Below is a small trained network, with its code and all its weights. Each question gives an input and a class and asks what happens when units are switched off, that is, made to give their printed mean instead of their output.

import numpy as np


def w(rows, s, z=0):
    codes = np.array(rows[::2]) - 128.0
    scale = np.full(codes.shape[1], s)
    scale[-1] = z or s
    return codes * scale


def norm(h):
    return h / np.sqrt((h * h).mean(-1, keepdims=True) + 1e-5)


def f(y):
    return y / 2 * (1 + np.tanh(0.7978845608 * (y + 0.044715 * y**3)))


def log_softmax(a):
    a = a - a.max(-1, keepdims=True)
    return a - np.log(np.exp(a).sum(-1, keepdims=True))


def net(x, mask):
    res = np.array(x, float).reshape(1, 4) / 4 @ E
    u = 0
    for l in range(3):
        y = f(norm(res) @ A[l][:, :-1].T + A[l][:, -1])
        res = res + np.where(mask[u : u + 6], y, B[l][:, -1]) @ B[l][:, :-1]
        u += 6
    return log_softmax(norm(res)[-1] @ U[:, :-1].T + U[:, -1])


A, B = {}, {}
E = w([
[46,208,94,72,102,187,60,40],'x0',
[158,187,96,230,152,2,83,82],'x1',
[135,109,68,159,21,123,171,96],'x2',
[155,145,44,146,187,179,198,101],'x3',
],0.0072)
A[0] = w([
[160,180,86,187,193,215,206,110,41],'0.n1',
[180,105,60,136,52,132,154,77,2],'0.n2',
[147,100,197,39,232,151,143,107,85],'0.n3',
[139,213,233,87,254,138,164,125,32],'0.n4',
[171,147,77,152,207,173,181,79,33],'0.n5',
[134,190,126,188,244,70,77,115,136],'0.n6',
],0.0068,0.0044)
B[0] = w([
[8,81,120,173,105,166,121,174,181],'0.n1',
[154,109,103,116,102,158,67,138,141],'0.n2',
[148,118,86,128,116,118,131,102,206],'0.n3',
[139,96,74,108,77,176,42,191,196],'0.n4',
[47,57,111,161,128,97,96,128,165],'0.n5',
[154,131,86,114,111,85,110,106,254],'0.n6',
],0.011,0.0046)
A[1] = w([
[152,111,114,183,35,143,192,62,47],'1.n1',
[134,142,138,153,185,123,35,151,109],'1.n2',
[123,137,111,178,1,129,182,104,5],'1.n3',
[155,150,109,110,111,183,140,167,86],'1.n4',
[82,113,251,105,66,52,46,161,36],'1.n5',
[24,216,102,89,149,127,99,54,80],'1.n6',
],0.0073,0.0034)
B[1] = w([
[159,116,112,67,148,105,33,180,179],'1.n1',
[130,83,72,123,47,126,154,131,181],'1.n2',
[132,95,69,79,171,115,38,168,184],'1.n3',
[154,129,183,113,154,82,78,72,148],'1.n4',
[14,58,1,220,166,217,170,124,239],'1.n5',
[190,199,151,199,106,222,162,242,253],'1.n6',
],0.0084,0.0033)
A[2] = w([
[193,154,84,126,90,153,88,195,252],'2.n1',
[165,101,140,155,149,78,221,193,110],'2.n2',
[122,69,127,79,136,216,142,129,28],'2.n3',
[182,52,149,172,172,110,141,155,51],'2.n4',
[108,82,209,6,124,179,212,136,41],'2.n5',
[142,96,82,95,169,141,80,172,75],'2.n6',
],0.011,0.0033)
B[2] = w([
[144,64,233,53,192,106,187,91,247],'2.n1',
[53,246,154,99,139,241,113,87,168],'2.n2',
[188,142,72,193,105,22,119,122,198],'2.n3',
[167,153,135,67,68,217,134,152,166],'2.n4',
[187,224,58,216,159,2,127,93,180],'2.n5',
[26,74,201,80,86,115,96,86,188],'2.n6',
],0.0073,0.011)
U = w([
[164,179,93,152,139,9,144,107,134],'0',
[53,92,76,183,118,164,150,147,81],'1',
[130,91,142,38,132,114,88,112,250],'2',
[146,211,180,99,134,211,180,126,184],'3',
[113,102,188,148,179,115,178,82,20],'4',
],0.014,0.0016)

Each question gives the input, the list of numbers given to net, and the class t.
The units are the neurons (one row each of A and B). Each row of codes is followed by its name. A weight is (code - 128) times the scale printed after its matrix; where a second scale follows, it is the last column's (A, B and U).
mask holds one flag per neuron, layer by layer. A switched-off neuron (its flag False) gives its mean, the last column of its row in B, instead of its output. The means were averaged over made-up inputs and are rounded, as every weight is.
A unit's drop is (log p(t) with every unit on - log p(t) with that unit switched off) / (log p(t) with every unit on - log p(t) with every unit switched off).
The circuit of an input: a set's keep is (log p(t) with only the set's units on - log p(t) with every unit switched off) / (log p(t) with every unit on - log p(t) with every unit switched off). Starting from the 12 units with the biggest drops (on a tie, the unit counted first), units are removed one at a time, each time the one whose removal leaves the highest keep (on an exact tie, the one counted first), for as long as the keep stays at least 0.8.
units of the circuit, in order: the units of the circuit, biggest drop first
k most important neurons: the k neurons with the biggest drops, biggest first
k most important neurons of layer l: the k neurons of layer l with the biggest drops, biggest first
input [-8,0,-4,6], class 3: 3 most important neurons => (2.n2, 1.n5, 2.n4)
input [-1,2,-4,1], class 2: units of the circuit, in order => (0.n4)
input [-8,-8,4,7], class 0: 3 most important neurons of layer 2 => (2.n5, 2.n3, 2.n1)
input [0,2,5,-5], class 1: 2 most important neurons of layer 0 => (0.n6, 0.n3)
input [-5,4,-5,0], class 2: 2 most important neurons => (0.n6, 0.n4)
input [-7,5,-6,-6], class 3: 3 most important neurons of layer 0 => (0.n5, 0.n1, 0.n2)
input [2,-5,-6,-7], class 1: 2 most important neurons => (1.n5, 2.n1)
input [-2,1,2,-1], class 4: 3 most important neurons => (2.n1, 0.n1, 0.n3)
input [6,-5,3,-3], class 3: 2 most important neurons => (1.n6, 0.n4)
input [0,-7,7,1], class 0: 3 most important neurons => (2.n5, 0.n6, 2.n3)
input [-8,1,2,6], class 3: 3 most important neurons => (2.n2, 1.n5, 2.n4)
input [8,2,-5,-7], class 3: 4 most important neurons => (1.n6, 0.n5, 0.n1, 2.n3)
input [7,-3,-1,4], class 3: 2 most important neurons => (1.n6, 1.n5)
input [-8,-6,3,6], class 3: units of the circuit, in order => (2.n2)
input [-7,1,-7,7], class 1: 2 most important neurons of layer 0 => (0.n1, 0.n5)
input [-7,-2,7,2], class 2: 3 most important neurons of layer 1 => (1.n1, 1.n3, 1.n6)
input [-5,-5,-3,5], class 0: 4 most important neurons => (2.n5, 2.n3, 1.n5, 1.n6)
input [-2,1,-6,5], class 2: 4 most important neurons => (0.n4, 1.n5, 0.n6, 2.n6)
input [6,4,1,-5], class 3: 3 most important neurons => (1.n6, 0.n5, 0.n1)
input [-5,-7,-4,2], class 0: units of the circuit, in order => (2.n5)
input [2,3,3,3], class 4: 2 most important neurons of layer 2 => (2.n1, 2.n4)
input [-5,-3,4,-5], class 1: 2 most important neurons of layer 0 => (0.n3, 0.n6)
input [-7,1,-5,5], class 3: 3 most important neurons of layer 1 => (1.n5, 1.n3, 1.n1)
